Where the symbols take the units:
Q954 $ Q69
Q954 * Q113
Q722 $ Q54
Q722 * Q244
Q93 $ Q94
Q93 * Q235
Q122 $ Q478
Q122 * Q418
Q347 $ Q954
Q347 * Q768
Q694 $ Q58
Q694 * Q548
Q882 $ Q845
Q882 * Q18
Q58 $ Q922
Q58 * Q973
Q571 $ Q513
Q571 * Q697
Q800 $ Q877
Q800 * Q18
Q157 $ Q243
Q157 * Q177
Q94 $ Q235
Q94 * Q497
Q967 $ Q677
Q967 * Q342
Q877 $ Q18
Q877 * Q821
Q513 $ Q571
Q513 * Q188
Q740 $ Q303
Q740 * Q249
Q281 $ Q800
Q281 * Q122
Q548 $ Q922
Q548 * Q726
Q348 $ Q668
Q348 * Q694
Q332 $ Q93
Q332 * Q94
Q677 $ Q965
Q677 * Q871
Q293 $ Q158
Q293 * Q663
Q687 $ Q281
Q687 * Q213
Q897 $ Q979
Q897 * Q428
Q177 $ Q951
Q177 * Q249
Q213 $ Q954
Q213 * Q478
Q668 $ Q974
Q668 * Q94
Q89 $ Q32
Q89 * Q740
Q115 $ Q157
Q115 * Q663
Q428 $ Q277
Q428 * Q548
Q565 $ Q722
Q565 * Q54
Q32 $ Q740
Q32 * Q303
Q965 $ Q871
Q965 * Q545
Q663 $ Q653
Q663 * Q347
Q532 $ Q799
Q532 * Q673
Q701 $ Q744
Q701 * Q188
Q922 $ Q157
Q922 * Q882
Q673 $ Q122
Q673 * Q744
Q835 $ Q653
Q835 * Q281
Q478 $ Q418
Q478 * Q613
Q945 $ Q937
Q945 * Q115
Q923 $ Q663
Q923 * Q653
Q726 $ Q115
Q726 * Q897
Q821 $ Q177
Q821 * Q951
Q871 $ Q871
Q871 * Q300
Q685 $ Q342
Q685 * Q532
Q973 $ Q967
Q973 * Q677
Q249 $ Q835
Q249 * Q954
Q697 $ Q336
Q697 * Q694
Q69 $ Q281
Q69 * Q565
Q188 $ Q697
Q188 * Q336
Q300 $ Q416
Q300 * Q973
Q235 $ Q497
Q235 * Q726
Q342 $ Q532
Q342 * Q799
Q390 $ Q158
Q390 * Q726
Q303 $ Q685
Q303 * Q89
Q404 $ Q882
Q404 * Q845
Q951 $ Q249
Q951 * Q835
Q54 $ Q336
Q54 * Q89
Q416 $ Q348
Q416 * Q668
Q768 $ Q69
Q768 * Q877
Q497 $ Q726
Q497 * Q115
Q495 $ Q300
Q495 * Q364
Q336 $ Q694
Q336 * Q58
Q418 $ Q613
Q418 * Q147
Q653 $ Q347
Q653 * Q149
Q937 $ Q973
Q937 * Q967
Q545 $ Q300
Q545 * Q416
Q613 $ Q951
Q613 * Q954
Q113 $ Q565
Q113 * Q722
Q277 $ Q548
Q277 * Q922
Q974 $ Q404
Q974 * Q497
Q18 $ Q332
Q18 * Q177
Q845 $ Q332
Q845 * Q93
Q158 $ Q945
Q158 * Q495
Q364 $ Q845
Q364 * Q157
Q799 $ Q744
Q799 * Q701
Q147 $ Q954
Q147 * Q69
Q149 $ Q768
Q149 * Q800
Q143 $ Q364
Q143 * Q404
Q744 $ Q513
Q744 * Q571
Q979 $ Q548
Q979 * Q277
Q244 $ Q89
Q244 * Q32
Q243 $ Q293
Q243 * Q923

In the rows, zero is written as 21.

The rows follow the links: the fewer symbols apart two units are, the more alike their rows tend to be.

Each row is also shifted at random along 3 hidden directions that mean nothing.

Some units, each with a row of numbers:
Q835: 23,20,21,19,23,19,21,21,19,21,21,22,22,24,22,20,22,23,24,18,20,19,21,18,20,20,21,19,21,17,23,22,20,19,20,23,19,20,19,22,22,22,24,20,19,19,22,20,20,24,21,23,18,23,22,20,22,22,22,22,21
Q697: 21,23,17,20,21,24,20,19,21,21,22,24,26,19,19,21,20,21,17,22,19,21,20,23,21,21,22,25,20,23,22,22,22,23,21,24,20,21,23,18,23,22,18,21,23,22,23,25,22,19,20,20,23,24,22,20,18,23,24,21,21
Q113: 21,19,23,24,21,23,22,20,20,19,20,19,22,23,22,22,24,20,23,22,21,22,21,20,21,20,23,22,21,22,21,20,22,23,20,22,24,19,21,23,20,23,21,19,20,21,18,22,26,21,22,20,20,21,19,23,18,22,21,22,20
Q89: 14,21,21,16,22,22,21,23,28,23,29,16,23,26,20,21,13,20,29,13,21,25,20,20,22,19,18,16,21,13,25,24,22,17,19,18,20,22,19,23,16,22,19,20,21,18,22,20,22,23,27,23,20,29,19,19,27,29,22,18,31
Q157: 17,23,22,22,22,20,23,22,22,21,21,22,23,22,21,20,23,20,16,23,19,20,19,23,22,20,22,22,22,21,20,21,20,24,25,23,20,18,21,19,23,19,21,21,21,19,23,21,20,21,20,22,20,20,25,19,23,20,23,21,17
Q348: 8,22,19,19,24,23,20,20,19,22,23,23,22,18,18,22,20,23,18,22,23,23,22,20,22,22,21,22,20,27,21,22,21,23,20,23,19,26,22,19,21,22,22,25,21,23,22,21,21,21,20,20,24,22,22,23,22,22,21,20,21
Q497: 13,22,20,22,21,23,21,20,21,21,19,22,21,20,20,20,20,22,20,20,21,22,22,22,21,19,20,24,22,23,17,22,21,24,23,18,22,24,20,19,21,23,21,20,22,21,21,20,19,22,20,22,25,21,22,18,22,21,22,21,21
Q973: 33,21,26,24,20,19,22,21,20,21,21,21,18,18,23,22,25,21,21,25,22,22,23,21,22,26,23,20,20,25,23,20,22,21,23,23,23,21,24,24,21,20,24,25,21,23,21,21,20,19,22,20,21,17,21,26,20,19,16,21,19
Q694: 46,19,22,24,22,21,20,20,23,21,21,19,21,21,20,24,18,22,21,22,20,22,21,23,22,21,20,24,18,22,19,21,24,23,24,23,22,23,23,19,22,23,19,19,19,21,24,22,22,19,21,21,23,24,22,20,23,22,20,21,23
Q404: 19,20,23,22,23,18,24,24,26,21,22,20,18,23,21,24,22,22,21,23,25,23,21,25,21,24,20,21,24,18,21,22,22,19,20,22,21,20,22,20,19,19,19,22,21,19,22,18,21,22,24,20,20,22,21,20,27,18,19,21,26
Q332: 11,22,21,22,22,21,24,22,22,21,19,22,19,21,20,23,24,24,20,23,24,21,23,23,21,23,21,22,24,22,20,22,21,21,21,21,21,22,22,17,20,20,20,23,22,21,21,18,22,23,21,18,21,20,22,21,22,18,23,21,23
Q722: 29,18,23,24,21,23,23,21,22,19,21,18,20,23,22,23,23,20,24,21,21,22,22,19,22,21,22,22,20,22,21,19,23,23,20,21,24,20,22,23,19,23,22,19,20,22,20,22,26,21,24,20,19,22,19,24,20,23,20,22,21
Q281: 13,21,18,19,20,22,18,17,17,22,20,24,24,23,23,18,21,23,24,19,17,18,21,22,19,18,21,22,20,16,21,23,21,21,21,21,22,20,18,21,23,24,21,19,21,21,20,23,21,22,19,23,21,24,24,18,17,23,22,21,21
Q922: 17,23,21,23,23,19,23,25,25,23,24,21,21,23,19,25,19,21,20,22,25,24,20,23,23,24,20,18,23,18,22,20,23,19,22,24,19,20,24,20,22,20,19,22,23,18,22,21,22,22,19,21,21,21,20,23,25,22,24,20,21
Q513: 26,20,19,18,23,20,21,23,26,23,24,20,22,21,20,23,16,20,22,18,25,24,19,24,21,22,19,21,23,18,24,24,24,17,16,22,19,23,21,22,21,22,17,20,22,21,22,21,21,21,24,22,22,27,18,20,25,23,21,21,27
Q799: 28,23,19,21,19,21,21,22,23,23,21,22,21,20,22,20,21,21,22,22,22,21,22,22,20,24,21,21,24,21,23,21,22,18,19,19,22,23,22,23,21,22,20,22,24,24,21,22,20,21,23,20,21,21,18,21,19,20,22,23,23
Q93: 16,22,21,23,21,22,22,20,22,20,19,22,19,21,21,22,23,24,21,21,22,21,23,24,21,21,21,24,23,22,19,23,21,24,23,19,22,23,20,18,21,21,20,21,22,21,21,19,21,22,21,20,23,21,23,18,22,20,22,21,24
Q945: 21,20,26,23,21,20,22,24,23,21,20,20,20,19,23,21,22,17,20,23,23,24,20,22,22,23,21,20,22,25,21,21,21,21,21,21,22,20,21,24,21,20,23,21,21,22,20,20,20,21,22,23,23,19,20,24,25,19,18,21,19
Q249: 26,22,19,20,21,22,21,21,17,20,20,23,23,23,22,18,25,23,20,23,18,16,23,17,20,19,24,22,19,21,21,19,18,24,23,22,20,19,21,20,22,20,23,22,20,20,24,22,22,21,20,21,18,20,25,21,17,21,23,23,18
Q347: 26,19,23,18,22,20,20,19,24,22,23,19,21,25,24,21,19,20,27,11,21,22,19,22,20,19,18,19,23,15,22,26,24,19,19,20,21,21,16,24,19,25,22,15,18,18,20,19,19,25,23,25,22,26,20,18,27,25,19,19,25
Q478: 19,19,20,21,21,21,19,19,18,22,19,22,23,22,22,18,19,21,23,23,19,21,21,22,20,18,21,22,19,17,19,21,20,21,21,21,23,21,18,23,24,23,22,19,20,21,20,23,21,19,22,24,21,23,23,19,19,21,20,23,21
Q740: 20,22,20,19,21,23,23,24,21,21,23,20,22,23,21,20,22,21,22,22,20,20,22,16,22,20,23,20,20,22,22,19,18,22,22,20,20,21,23,22,20,20,22,23,22,21,23,22,23,22,23,21,17,21,21,23,20,23,24,22,22
Q416: 27,21,23,21,22,22,20,18,18,20,21,22,20,18,21,21,22,23,19,23,20,21,23,20,21,22,22,23,18,28,20,21,20,25,24,21,22,25,21,20,22,22,24,24,19,23,23,21,20,19,21,21,24,20,24,22,20,21,17,22,21

From each start, follow one symbol. Which unit do you reach?
Answer with the unit's name.
new walk
24,20,24,24,24,18,25,25,24,21,21,21,18,23,20,26,25,23,20,26,27,22,22,23,22,26,21,20,24,20,22,21,21,19,20,24,21,19,25,20,20,19,20,23,21,20,22,18,23,23,22,19,19,19,19,23,25,16,21,22,23
* -> Q18
new walk
32,18,21,21,20,20,18,19,19,22,18,20,22,22,23,19,18,22,25,22,18,21,21,23,19,18,20,22,19,15,19,23,21,20,20,19,24,21,18,23,23,24,20,18,21,21,20,22,20,19,24,25,22,25,22,17,20,21,19,22,24
$ -> Q478
new walk
29,19,24,24,22,19,25,23,25,20,19,19,17,22,22,24,24,23,21,24,24,22,22,24,21,23,21,22,24,20,20,22,22,21,22,21,23,20,22,19,20,20,20,21,21,20,22,18,22,22,24,19,20,21,21,20,25,17,19,22,25
* -> Q93
new walk
10,20,21,21,22,21,21,20,19,21,20,22,23,23,22,22,22,21,24,19,22,22,20,20,21,20,21,20,22,19,22,21,22,20,17,22,22,19,20,23,21,23,22,19,20,21,18,22,24,22,21,21,20,22,19,23,19,22,21,21,20
* -> Q565
new walk
17,18,21,21,22,20,21,21,19,21,20,20,22,23,22,22,21,21,25,21,22,21,21,20,21,19,21,20,20,17,21,21,22,19,18,22,23,20,19,25,21,23,22,19,19,20,19,21,24,22,23,23,20,23,20,23,21,21,20,22,21
$ -> Q69
new walk
32,21,21,20,22,20,20,20,18,21,21,22,21,23,22,20,22,24,22,21,18,17,22,19,19,20,22,21,19,17,21,21,20,22,23,23,20,20,20,21,23,21,23,20,19,19,24,21,20,22,21,23,18,23,25,19,20,21,22,22,21
$ -> Q249
new walk
31,18,20,24,21,20,21,20,13,19,15,23,21,21,22,19,25,22,19,29,19,17,23,18,20,19,24,24,19,23,17,18,19,24,22,23,24,20,21,22,26,22,24,20,20,23,22,24,23,18,20,22,18,19,23,23,15,16,20,25,15
* -> Q954
new walk
19,22,22,22,20,22,20,20,23,21,19,21,22,21,22,19,20,20,20,17,18,22,20,24,22,17,20,24,20,23,17,23,22,25,25,19,22,22,18,21,21,24,21,17,20,20,21,21,18,21,21,24,25,22,24,16,24,22,22,21,19
$ -> Q157
new walk
24,19,22,23,22,21,22,22,22,20,19,20,17,20,21,23,22,23,21,21,24,22,23,22,22,21,19,23,22,24,18,22,22,23,22,19,23,25,21,19,19,22,21,21,21,22,21,18,21,22,22,20,23,21,21,19,24,18,20,22,24
* -> Q497
new walk
30,20,22,23,22,21,21,21,20,20,19,20,18,18,21,22,22,23,20,23,23,22,23,21,21,21,21,24,20,28,18,21,21,25,23,20,23,26,21,19,21,22,23,23,20,23,23,20,21,21,22,19,24,20,22,21,22,19,18,23,22
* -> Q94
new walk
7,25,22,20,18,22,20,20,20,23,23,24,22,18,22,20,23,20,21,21,20,21,22,22,21,25,22,19,22,23,25,21,20,20,23,21,22,21,22,22,21,19,22,25,23,23,19,23,19,20,20,21,22,18,21,23,18,23,20,20,20
* -> Q342
new walk
27,20,20,24,25,22,23,24,21,20,22,22,21,19,19,25,22,20,17,26,25,22,21,20,23,25,23,23,21,25,23,19,23,21,18,26,20,21,25,21,22,20,20,23,22,23,23,23,26,21,21,18,20,21,18,27,20,20,22,23,19
$ -> Q694
new walk
21,19,22,23,24,20,24,24,21,21,19,21,17,20,20,24,23,22,19,25,27,23,23,22,22,23,20,23,23,26,18,21,21,23,20,21,22,24,23,19,20,20,22,24,21,22,22,18,22,22,23,18,21,19,19,23,25,17,20,22,22
$ -> Q404
new walk
33,17,22,23,21,20,19,19,17,20,17,20,21,23,23,20,21,21,25,22,18,20,21,22,20,17,21,23,19,18,18,21,22,22,21,20,25,20,18,24,23,24,22,17,19,21,19,22,22,19,22,23,21,23,22,19,19,20,18,22,21
$ -> Q954
new walk
17,20,23,20,24,19,24,24,22,22,22,21,20,21,22,23,24,19,23,17,27,21,20,18,22,22,20,18,25,22,23,22,22,19,16,23,18,21,20,23,20,21,24,20,19,20,20,18,21,27,21,22,19,20,17,25,26,20,21,21,18
* -> Q149
